(in the rows, 128 means zero)
Each row of numbers belongs to one of the elements below and depends on some of the facts about them. Some rows are named. Which element is each other row?

Some elements and their rows:
[141 182 109 115 160 119 106 117 125 112 122 117 111 129 157 121 149 148
 131 122 112 121 122 122 161 121 110 137 123 127 114 106 163 129 116 147
 103 109 129]: fustoplin
[123 216 109 117 187 120 106 118 125 113 158 116 111 126 140 108 150 161
 134 130 108 119 123 123 181 122 126 174 122 126 125 105 106 170 116 143
 100 111 117]: plasu
[126 118 111 155 113 117 163 118 126 112 119 112 160 124 115 117 132 104
 110 141 136 118 122 122 124 124 108 140 124 124 194 130 104 121 118 126
 116 112 115]: staner
[120 113 127 118 113 121 147 117 124 128 118 117 154 123 114 110 119 106
 113 133 145 122 127 125 117 129 110 128 124 124 137 138 114 120 120 125
 133 144 118]: figrak
[120 126 117 117 144 121 110 119 125 133 117 131 111 124 120 109 137 140
 139 136 112 121 128 123 129 125 129 127 125 125  90 122 154 130 117 125
 125 113 140]: guzedron
[123 115 166 135 163 153 107 163 125 120 116 150 109 124 142 125 132 144
 134 115 111 132 137 123 116 131 119 124 123 124  90 122 150 140 118 124
 148 154 142]: fotil
[117 116 115 133 113 121 170 118 125 162 118 174 109 123 115 152 143 120
 133 178 122 117 122 120 115 164 110 125 172 126 129 109 116 118 133 115
 233 111 113]: ropom
[117 152 114 113 116 168 109 115 120 166 172 220 107 122 129 144 125 167
 158 132 109 119 122 124 117 169 111 130 170 126  93 102 147 120 119 118
 217 108 115]: kloklok
[120 113 134 115 115 119 133 120 125 116 118 117 134 124 120 150 120 108
 116 145 164 132 125 121 130 124 109 124 124 127 145 119 141 117 120 125
 136 131 121]: fligroze
[133 145 126 116 154 121 108 115 120 130 120 130 132 130 116 105 118 107
 114 115 113 142 128 150 135 125 124 130 123 125  88 107 149 148 115 151
 116 131 143]: doplus
[121 113 128 119 113 121 147 117 124 128 118 117 154 124 115 110 119 106
 112 133 145 123 126 126 116 129 110 127 124 124 134 138 115 120 118 126
 131 145 117]: triplir
[154 115 121 114 111 117 115 119 141 108 111 134 120 119 197 129 118 137
 172 115 171 160 126 119 114 122 172 123 124 127 154 139 159 117 149 126
 134 125 117]: klapli
[119 171 134 113 186 124 107 116 124 151 148 153 112 129 124 106 119 149
 154 127 109 145 128 136 166 125 150 130 123 126  90 107 139 153 117 142
 101 143 138]: voge
[121 113 135 122 113 120 152 116 124 127 118 116 159 124 114 109 117 105
 112 130 150 127 127 126 117 126 113 128 124 123 126 135 115 120 118 125
 128 145 118]: fuver
[117 142 121 116 113 121 160 116 125 179 148 196 109 122 116 147 120 132
 145 180 127 118 121 120 117 168 126 126 171 129 184 106 103 119 152 115
 233 113 110]: budre
[119 111 118 127 115 122 116 144 126 137 118 109 112 163 110 110 126 145
 119 133 128 114 136 161 114 119 163 116 172 178 114 178 102 118 156 125
 158 106 171]: ranek
[120 137 117 117 158 122 108 119 125 138 118 142 111 129 121 109 138 147
 144 135 109 124 128 124 134 125 129 127 125 125  88 114 166 138 116 125
 121 113 147]: futrol
[122 114 123 117 113 121 142 117 124 126 119 117 149 124 115 110 119 107
 113 130 141 121 126 126 117 128 110 127 124 124 138 137 113 120 124 125
 135 141 118]: bruro
[132 132 116 115 121 136 107 116 123 132 118 134 123 131 119 107 119 117
 118 118 112 121 125 143 117 126 113 129 123 124  93 110 143 139 118 126
 126 131 141]: klistas
[178 198 109 151 234 156 100 174 122 114 181 132 110 150 153 149 184 168
 113 109 104 118 128 121 128 127 105 129 115 124  92 103 132 192 125 146
 106 112 117]: vigrum

There are 2 kinds of fact about the elements: χ, Π.
χ: refers to; Π: belongs to class
baman χ brubrim lubis
bamom χ levok
bastun χ vevir nikar
bavin χ gimis
befem χ klapli roflor fitil
bezun χ graduk
bizo χ loklak pama rabe
bodal χ gribras
bregrive χ tetrum
bretronon χ rela
brevan χ podu zibrul
bubas χ skodevan
doplus χ dedrol greti
drestuk χ lubis
dreti χ lugres penok
drostem χ teskamol plaski
drupum χ skamo flolom roflor
dutre χ duson reko
flamel χ drativik nusto
fleflum χ plivi kiruplok
flogreklu χ putun
fosto χ destim
fotil χ rafos
fustoplin χ gaster pluklu
futrol χ bruro gode
grodrom χ drezum
guzedron χ nuklustes
kegro χ rafos
kesosto χ grotal pinen gruzik
klaral χ pleka
kleflaplok χ pluklu skeklun
klistas χ povum
kloklok χ ropom klutom
klote χ zates
lepel χ mitri guskim
loba χ libo
malo χ guskim
maseken χ fligroze modrim
molu χ rugom flusis
nibir χ zaskofum klutom budre vedre
pipo χ trudredruk lubis
pizem χ flolom klotro
pladu χ drekluk pama
plasu χ kaskovol zogro staner
pluzan χ tetrum
pufer χ duson roflor
puvar χ puzar
raplebek χ zadabun
renam χ flogu
rukunir χ grotak
senu χ nenir kekiros
stapak χ rero kage
taplak χ gode
teplen χ griplugrim brada libo
tiplak χ rugom ranek destim pleka pufi rubon
toste χ mubusem staner geflol
trimen χ tetrum
trirotrer χ pleka
trobro χ skoro puzar podu braflel rogrin
tukli χ ploto
tunom χ kaskovol konun plidum gaster flolom kage
vagrus χ klaflis triplir nusto
vigrar χ flunek rafos zibrul
vigrum χ konun lebro plivas braflel penok pive gribras
voge χ zomel fuver graduk lageva
votrul χ gimis fitil
vurubu χ voza
vuskas χ trudredruk
zatan χ ploto pusem greti
zifin χ kaskovol konun zibrak
zomosto χ loflok figrak nira negul
zonur χ zeporis grotal nunu
zosa χ flolom rubi
{baman bubas destim fitil flamel griru levok loba modrim nira pinen pluklu pluzan puvar puzar rafos rubi rukunir skeklun taplak teskamol toste vigrum} Π e
{bamom bregrive brubrim drekluk drezum drostem fedril flolom fotil futrol greti guzedron kegro kesosto kiruplok klotro lepel lugres maseken molu nenir nikar pizem ranek roflor rogrin ropom skodevan skoro tetrum trimen vagrus zaskofum zibrak zogro} Π b
{bastun bavin bodal brada budre drupum duson dutre finar gaster gimis graduk kekiros kleflaplok klutom lageva pipo plasu plidum ploto podu rugom tiplak trudredruk tukli tunom voge zibrul zomel zomosto zonur} Π c
{befem braflel bretronon brevan bruro doplus dreti figrak fleflum flunek flusis fosto fuver griplugrim grodrom grotak grotal gruzik kaskovol klaral klistas klote loklak lubis malo negul nibir nunu nusto pladu pleka povum pufer pusem raplebek reko rela rero rubon senu staner triplir tropos vigrar voza vuskas zates} Π a
{bezun drativik dronol geflol gode gribras guskim kage klaflis kloklok libo loflok mitri mubusem nuklustes plivi pufi renam skamo vedre vevir votrul vurubu zadabun zatan zeporis zifin zosa} Π d
{bizo dedrol drestuk fligroze flogreklu flogu fustoplin klapli konun lebro lozom pama penok pive plaski plivas putun rabe stapak teplen trirotrer trobro} Π f

Rows to name:
No name comes twice in this set of rows, the named rows included.
[153 156 114 136 177 160 104 135 123 113 139 117 112 142 135 113 142 125
 112 113 109 118 125 137 117 129 105 131 120 124  99 107 118 172 118 131
 133 129 133]	dreti
[120 111 117 191 115 130 116 188 133 110 166 112 124 121 128 202 151 108
 109 112 127 120 125 121 120 132 106 127 120 124 187 115 102 121 137 125
 140 112 115]	gribras
[121 187 114 115 164 120 107 118 125 116 141 123 112 124 137 109 125 160
 148 130 110 124 126 124 158 123 142 142 124 127 113 107 114 152 117 133
 101 113 118]	kleflaplok
[140 128 110 142 113 118 138 118 126 112 118 113 146 123 126 111 124 107
 113 119 127 119 123 121 117 124 109 133 123 125 176 128 105 125 122 126
 120 112 117]	rero
[116 133 125 117 112 121 176 116 124 177 145 193 109 122 116 157 121 123
 141 185 138 117 121 119 116 174 123 125 174 128 201 107 102 117 158 114
 244 114 109]	klutom
[120 113 160 117 116 117 146 118 124 115 119 116 147 123 116 126 118 104
 113 130 181 149 126 122 157 123 119 124 124 127 113 109 139 117 117 138
 130 131 118]	dedrol
[142 117 111 183 117 116 127 171 147 106 122 109 132 122 148 197 167 107
 110 117 154 118 121 117 135 123 105 127 120 126 240 109 103 119 133 126
 131 112 113]	konun
[120 112 160 148 113 117 181 118 124 117 118 114 176 122 113 108 117 100
 110 121 180 136 126 124 120 125 118 127 123 125 131 137 105 119 118 126
 133 146 117]	lubis
[125 162 117 146 191 138 105 166 126 114 163 117 111 128 141 135 145 148
 114 116 110 120 125 122 134 125 109 129 120 126 141 106 103 164 122 128
 119 139 116]	bodal
[119 129 142 116 160 123 108 117 120 121 161 134 117 122 116 108 118 109
 131 113 111 162 130 145 179 124 142 135 124 124  85 105 161 136 113 158
 103 112 139]	zatan
[143 180 108 114 160 119 105 118 124 111 120 116 111 127 159 123 147 149
 131 119 111 122 122 122 155 121 110 134 123 127 113 105 163 129 117 146
 103 110 129]	stapak
[161 215 112 113 127 121 104 118 134 109 114 151 110 118 216 105 119 203
 206 113 110 152 126 121 117 121 206 139 124 127 110 108 137 157 126 141
 101 113 118]	drupum
[158 129 154 117 175 200 101 140 122 119 119 168 111 132 154 110 119 138
 116 111 111 136 129 146 113 143 108 125 120 124  90 108 149 167 124 128
 151 183 153]	vigrar

Now the same elements, written a new way:
Some rows with their names:
[141 102 143 124 149 111 128 127 137 126 133 127 129 133 111 121 129 134
 124 138 146 150 117 133 120 115 102 139 122 127]: zates
[127 107 124 120 146 141 120 127 111 153 144 123 134 130 164 135 129 100
 130 132 134 127 124 130 140 118 104 136 122 130]: klote
[145 156 108 126 109  77 109 131 154 142 136 119 171 157  68 133 131 184
 199 151 194 103 116 113 105 146 127  74 126 113]: rugom
[100 117  94 134 133 146 142 126 108 140 116 124 120 148 153 119 112  93
 135 136 115 121 128 141 135 125 140 115 133 129]: loba
[133 132 143 129 122 161 127 110 142  88 108 126 164 140  70 112 121 132
 107 163 124 165 105 134  85 126 130 139 119 132]: greti
[119 102 130 117 160  68 104 141 182 144 127  95  73 105 127  91 117 119
 156 124 164 129 136 135 113  81 128 190 121 135]: nunu
[ 97 144 104 130 121 138 134 156  72 150 118 118 124 154 208 140 122  97
 120 126 105 115 122 147 124 111 160 110 142 143]: toste
[123 149 116 119 100 131 116 149  95 166 151 117 142 135 175 151 120 119
 109 132 102  91 137 132 136 122 147 130 147 134]: kleflaplok
[130 133 135 140 126  80 155 158 115  96  93 132 117 149 111 115 119 160
 111 128 122 151 118 142 103 110 154 115 141 145]: pluklu
[122 128 123 140 129  98 151 148 116 107 100 131 118 150 118 115 117 143
 119 130 122 143 118 142 110 114 149 115 140 139]: skeklun
[127 127 117 124 110 124 124 129 136 147 148 119 136 134 112 131 117 133
 120 144 114 104 136 133 131 131 132 130 141 119]: finar
[111 128 144 127 132 160 134 136 157  78 113 121 107  70  80 151 185 158
 155 130  94 139 156 132 140 132 114 114 108 122]: skoro
[117 153 176 122 125  98 145 155 157  84 121 123  98 105 137 146 195 162
 121 125  95 144 157 130 118 147 127  89 133 132]: pive
[102 100 124 138 141 119 164 141 156  76 111 134  87 105  74 129 172 161
 154 139  95 148 158 146 144 132 118  83 119 131]: puzar
[112 146 112 124 125 185 111 122 108 144 118 111 143 117 158 139 121  88
 138 127 115 110 123 125 133 125 136 148 123 119]: lepel
[135 106 134 122 147 125 123 128 123 138 138 127 132 131 138 129 129 119
 128 134 140 138 121 131 131 117 103 136 122 129]: tropos
[117 146 116 126 126 175 115 123 115 135 114 113 140 115 143 136 123 101
 137 126 119 116 122 125 129 125 135 147 122 118]: bamom
[117 104 135 125 118 122 141 133 179  96 152 127 103  86  53 144 178 179
 141 150  85 122 174 138 153 143 106  97 124 122]: podu
[141 102 142 124 149 111 127 127 138 126 132 127 130 133 112 120 129 134
 125 138 145 150 118 133 120 115 101 139 122 128]: voza
[129 135 152 125 126 127 141 102 159 105 125 131 148 159 114 103 127 109
 100 156 122 154 124 120  99 157 121 117 134 130]: dedrol

Rows to name:
No name comes twice in this set of rows, the named rows included.
[125 143 126 128 127 159 119 125 127 120 107 116 138 116 117 130 124 121
 136 127 125 126 120 125 119 125 134 147 123 119]	fedril
[144 133  95 128 105 134 135 124  99 166 144 136 155 114 140 135  90 106
 119 116 104  76 157  96 190 139 122 142 136 145]	dutre
[120 149 179 124 127  91 147 151 166  78 118 125  97 109 121 138 190 168
 120 128 101 149 153 131 111 147 127  92 133 129]	penok
[145 128  95 142 112 152 132  97  97 146 143 171 133 105 155 124  90 100
 124  81 129 105 149  91 194 146 136 142 115 158]	votrul
[137  98 143 122 147 120 126 121 139 122 137 129 139 143 109 115 125 126
 114 153 142 159 113 138 108 114 102 139 120 135]	fuver
[120 107 123 116 138 171 118 115  98 152 156 129 161 149 175 136 127  79
 113 157 120 139 120 133 129 121 101 127 117 146]	doplus
[166 103 134 131 146  98 144 123 124 122 120 145 142 115  99 114 106 135
 122 117 144 140 131 102 158 122  92 149 117 149]	reko
[109 130  96 117 108 165 112 123 108 180 164 112 142 137 170 143 113  88
 121 145 100  84 140 133 147 133 134 132 141 121]	zomosto
[147 127 126 124 145  93 114 131 136 136 130 127 157 147 109 133 140 153
 185 139 196 137 107 117 114 127 100  97 110 125]	flusis
[138  97 145 122 142 133 129 116 132 115 142 135 156 152 107 117 128 124
 103 165 135 169 110 138 103 120  98 130 118 144]	pusem
[135 115 134 125 106 124 130 116 151 116 151 130 160 157  66 114 114 147
  94 177 113 141 122 141  98 133 127 125 140 132]	ploto

Now the same elements, written a new way:
Some rows with their names:
[157 102  90 149 117 195 133 147 190 130 142 178 186 118 137  98 174 123
 138 140 121 148 138 185 188 113 132 161 190 158 127 120 136 139 147   7
 131 153 122 167 145]: fustoplin
[154 156  80 125 128 122 106 106  99 131 130 154 131 131 131 105  70 127
 161 138 165 148 160 131  97 146 140 126 102 154 101 126 119 161 140  81
 116 139 131 138  91]: taplak
[155 138 116 137 125 126 119 118 179 156 106  84 114 139 109 127 199 129
 152 126 111 165 149 174  88 152 151  77  96 148  97 111 117 124 159  80
 111 130 127 162 142]: bezun
[156 140  80 117 109 180  98 138 189 147 110 169 115 134 139 100 186 138
 141 139 162 181 126 165 148 131 138 111 123 179 113 123 129 110 184  10
 114 151 127 167 142]: teplen
[157 158 126 114 130 146 107 117 162 149 123 169 104 136 127 110 133 146
 120 129 144 121 151 112  72 112  92 118 148 180 122 113 121 128 110 126
 117 139 116 149 125]: senu
[151 155  86  75 130 197 112 175 190 131 110 133 143 141 142 106 186 134
 145 133 150 177 179 159 218  88 160 163 174 177 143 144 129 138 185 174
 113 156 158 128 146]: trirotrer
[157 142 101  72 104 122 111  93 149 162 107 181 169 113 128 115 195 144
  98 138 162 145 101  74  60  86  89 129 154 143 137 127 115 110 130 201
 113 111 110 160 106]: brevan
[134  91 109  73 120 113 125 100 144 148 117 106 157 126 126 101 206 129
 125 141 161 173 118  80 103 147 118  74 119 147 142 138 117  77 153 181
 114 107 149 160  90]: kegro
[153 154  80 124 128 122 106 106 102 132 131 155 130 132 131 105  71 127
 160 138 166 148 159 132  97 146 138 123 102 157 100 126 119 161 141  82
 116 138 130 138  90]: pluzan
[156 158 149 141 132 141 106 137 108 135 117 172  89 136 118 113 159 144
 112 135 155 140 131 103  93 120  92  70 127 180 113 109 120 121 128 181
 117 139 111 148 129]: vuskas
[154 157 136 123 133 139 114 123 150 144 124 167 105 134 128 117 124 146
 113 127 142 113 143 108  76 114  95 125 141 177 125 115 121 131 109 148
 121 137 115 135 129]: klote
[117 144 149 104 128 113 135 117  75 148 106 165 137 117 133 167 132 145
  93 123 160 120  90  68  64 104 105 146 118  92 140 130 118 122 135 210
 129  96 109 102 122]: flunek
[124  74 123 153 112 138 140 135 148 131 126 182 197 107 140 116 191 121
  99 140 146 117  86 121 150 126 141 182 114  80 151 140 139 145 155 116
 140 132 114 131 150]: lebro
[142 153  87 137 133 117 120 115  77 121 133 148 141 127 133 114  62 126
 157 135 163 134 144 121 114 147 144 143 101 122 107 130 121 165 134 129
 122 134 128 112  93]: griru
[139 110 157 156 135 121 151 133 157 131 126  92 175 121 112 153 161 120
 141 118  74 100 131 178 151 155 153 145  98  93 125 113 126 155 103 103
 127 120 125 121 155]: mubusem
[129 138 168 157 139 128 154 148  86 106 162 174 177 115 129 141  81 138
  99 121  83  59 113 119 155 131  94 176 120 122 147 113 137 160  87 177
 150 123 111  93 150]: staner
[124  75 122 153 112 138 140 136 148 131 126 181 198 108 140 116 189 121
  98 140 147 118  88 123 151 126 140 180 113  79 151 140 138 145 157 117
 140 133 113 131 150]: plivas
[ 92  98 160 138 138 112 142 134 100 110 141  72 138 135 129 111 145 129
 124 134 137 130 120  92 209 154 128  91 102 136 145 133 127  97 124 179
 134 108 152 105 113]: nenir
[123 129 148 150 134 114 141 134 140 142 107  65 122 132 114 172 160 129
 140 115 100 136 115 159 113 155 155 111  96  92 110 116 120 138 153 146
 118 112 123 118 150]: loflok
[ 98  89 134 116  96 109 110  93  85 134 111 165 108 107 132 161 144 106
  98 133 148 121  85  82  62  98 131 148 107  72 152 147 143 107 139 208
 131  90 113 135 141]: podu

Which element is each row?
No name comes twice in this set of rows, the named rows included.
[124 102 162 145 127 112 149 106  75 143 128 180 196 108 131 161 161 137
  91 132 134  73  87  69  66 104  95 179 117  76 152 133 125 149  91 212
 141  78 108  99 132]	braflel
[129  74 118 107 113 115 101  90 194 154 156  57 158 165 142  97 184 140
 159 138  99  72 174 130  75 111  95 180  98 184 121 135 129  84 100   8
 112  90 163 123 138]	kesosto
[132 129  99 138 122 154 117 156 167 128 110 158 131 126 141 112 149 137
 123 133 160 164 101 150 183 135 147 144 113 146 129 131 133 125 183  39
 126 150 123 139 148]	lozom
[158 158  75  75 137 147 112  94 195 162 119 114 124 108 122 166  81 146
 141 109 104 155 177 185  90 156 152 159 102 145 147 128 120 157 116   6
 118 130 134 167 120]	kloklok
[146 130 125 136 130 120 137 123 172 151 107  73 135 132 113 149 179 128
 146 118  98 148 136 168  94 153 154 112  98 106 109 117 119 136 148 110
 114 124 127 143 144]	dronol
[115 134 124 156 138 115 155 134  61 102 160 158 184 116 132 122  54 114
 151 132 142  86 128 136 180 148 144 175 103  78 123 128 129 167  95 140
 146 131 120  94 103]	pluklu
[145  79 120 105 134 140 166 128 152 119 161 117 181 137 119  97 164 113
 148 140  88 156 175 159 195 129 112  96 228 132 130 123 121  92  91  46
 137 149 148 166  89]	pizem
[150 143 116  66 137 157 122 141 186 125 141  67 157 152 130  99 203 127
 154 138 121 166 190 120 221 130 154  97 173 181 150 143 120 101 130 207
 112 151 163 136 101]	molu
[ 73  71 166 152 139 113 174 165  62  98 164  81 189 124 125 109  85 109
 117 128  75 106 112 126 223 138 133 148 209  72 144 133 129 115  87 177
 152 135 135  99 104]	flolom
[ 92 124 135 152 130 129 123 170 115 112 109 143 112 127 142 139 119 138
 110 127 161 147  89 129 207 145 149 144  99 115 132 131 137 128 184  81
 138 141 118 103 155]	pama

The same elements again, as new rows of numbers:
Known rows:
[113 144 116 126 128 130 123 137 147 126 161 121 116 115 120 130 118 132
 114 115 149 125 118 136  98 125 136 150 125 116 146 127 121 125 121 115
 140]: pladu
[132 120 140 126 125 137 132 121 132 123 113 142 143 123 124 141 116 125
 128 126 112 123 152 137 132 127 123 119 128 134 105 117 140 125 129 154
 115]: griru
[137 119 128 127 127 115 144 120 123 135 114 136 149 133 139 113 111 122
 140 136 113 123 123 134 160 127 121 113 125 143 104 119 142 125 126 138
 117]: skodevan
[152 119 152 126 124 116 123 117 120 128 113 128 142 133 138 115 115 120
 148 111 112 123 151 119 145 125 121 123 126 168 104 135 144 125 120 122
 116]: plidum
[119 132 114 135 126 148 123 124 121 111 114 142 123 116 120 125 152 138
 121 106 112 125 139 121  98 123 126 113 131 139 145 146 124 140 149 135
 132]: rubi
[128 131 114 127 140 115 126 145 127 138 159 121 116 118 122 112 114 129
 115 134 148 125 117 140 103 124 136 127 125 116 143 130 120 126 140 111
 161]: vagrus
[118 120 142 126 125 132 124 120 142 122 115 141 141 126 125 141 116 127
 124 116 113 123 144 128 145 130 120 126 127 138 107 117 144 126 120 145
 115]: negul
[128 129 112 134 130 119 124 122 108 113 118 131 117 117 124 110 121 140
 123 111 114 124 119 137 124 125 122 112 126 130 144 126 125 136 130 123
 151]: nikar
[114 131 114 129 127 151 122 119 110 111 114 124 115 118 124 113 177 135
 121 110 122 133 126 117 124 139 124 113 129 118 154 125 125 134 121 131
 117]: fligroze
[113 141 114 127 127 142 122 120 128 111 126 129 116 116 122 112 145 145
 114 106 113 123 125 136 109 129 123 118 127 122 148 119 125 137 121 132
 132]: bruro
[130 122 140 136 125 114 121 121 140 117 114 122 148 117 122 158 117 119
 156 104 121 143 120 112  94 114 144 141 126 183 141 223 119 135 173 107
 160]: drupum
[105 123 169 131 124 146 142 120 162 164 247 122 132 185 125 134 152 120
 126 223 100 188 116 119 104 122 128 109 119 113  92 120 122 118 120 106
 131]: pipo
[122 121 143 127 125 132 126 120 141 123 114 142 138 127 124 142 116 125
 120 109 113 124 145 127 149 131 121 128 127 135 108 118 143 125 121 142
 116]: flusis
[114 129 113 128 129 134 123 118 105 112 115 124 116 125 127 109 147 132
 122 124 133 124 119 118 141 136 123 112 126 121 150 119 124 136 121 122
 134]: mitri
[153 119 149 127 125 115 123 117 118 132 114 125 135 132 137 113 116 120
 142 121 113 123 149 120 152 129 121 125 126 155 104 122 146 124 119 125
 116]: zomel
[113 139 114 127 126 142 120 126 123 112 112 141 116 117 123 112 151 149
 119 106 112 122 135 130  99 126 125 116 124 119 161 125 125 126 121 147
 128]: flunek
[116 119 129 127 125 122 126 117 123 116 110 132 150 158 153 132 116 120
 152 128 119 123 135 115 166 125 122 113 127 155 109 139 131 129 127 130
 116]: skamo
[113 120 155 126 126 116 124 142 157 156 113 122 127 126 124 158 113 122
 134 144 151 122 125 132 106 125 139 168 123 116 125 121 124 122 122 155
 116]: brevan
[117 121 154 126 126 121 130 127 161 150 138 121 138 121 123 160 114 121
 117 137 147 123 120 132 124 125 134 162 126 117 106 121 124 124 122 130
 116]: nibir
[119 121 142 126 124 132 124 120 142 122 114 140 142 127 126 140 115 127
 123 116 113 124 144 129 145 132 120 127 127 137 106 116 144 126 120 145
 115]: triplir

Rows to name:
No name comes twice in this set of rows, the named rows included.
[113 123 114 128 127 140 117 182 101 119 100 159 111 121 124 112 167 164
 181 115 112 117 171 136  92 124 143 124 115 115 218 129 122 120 150 230
 118]	rafos

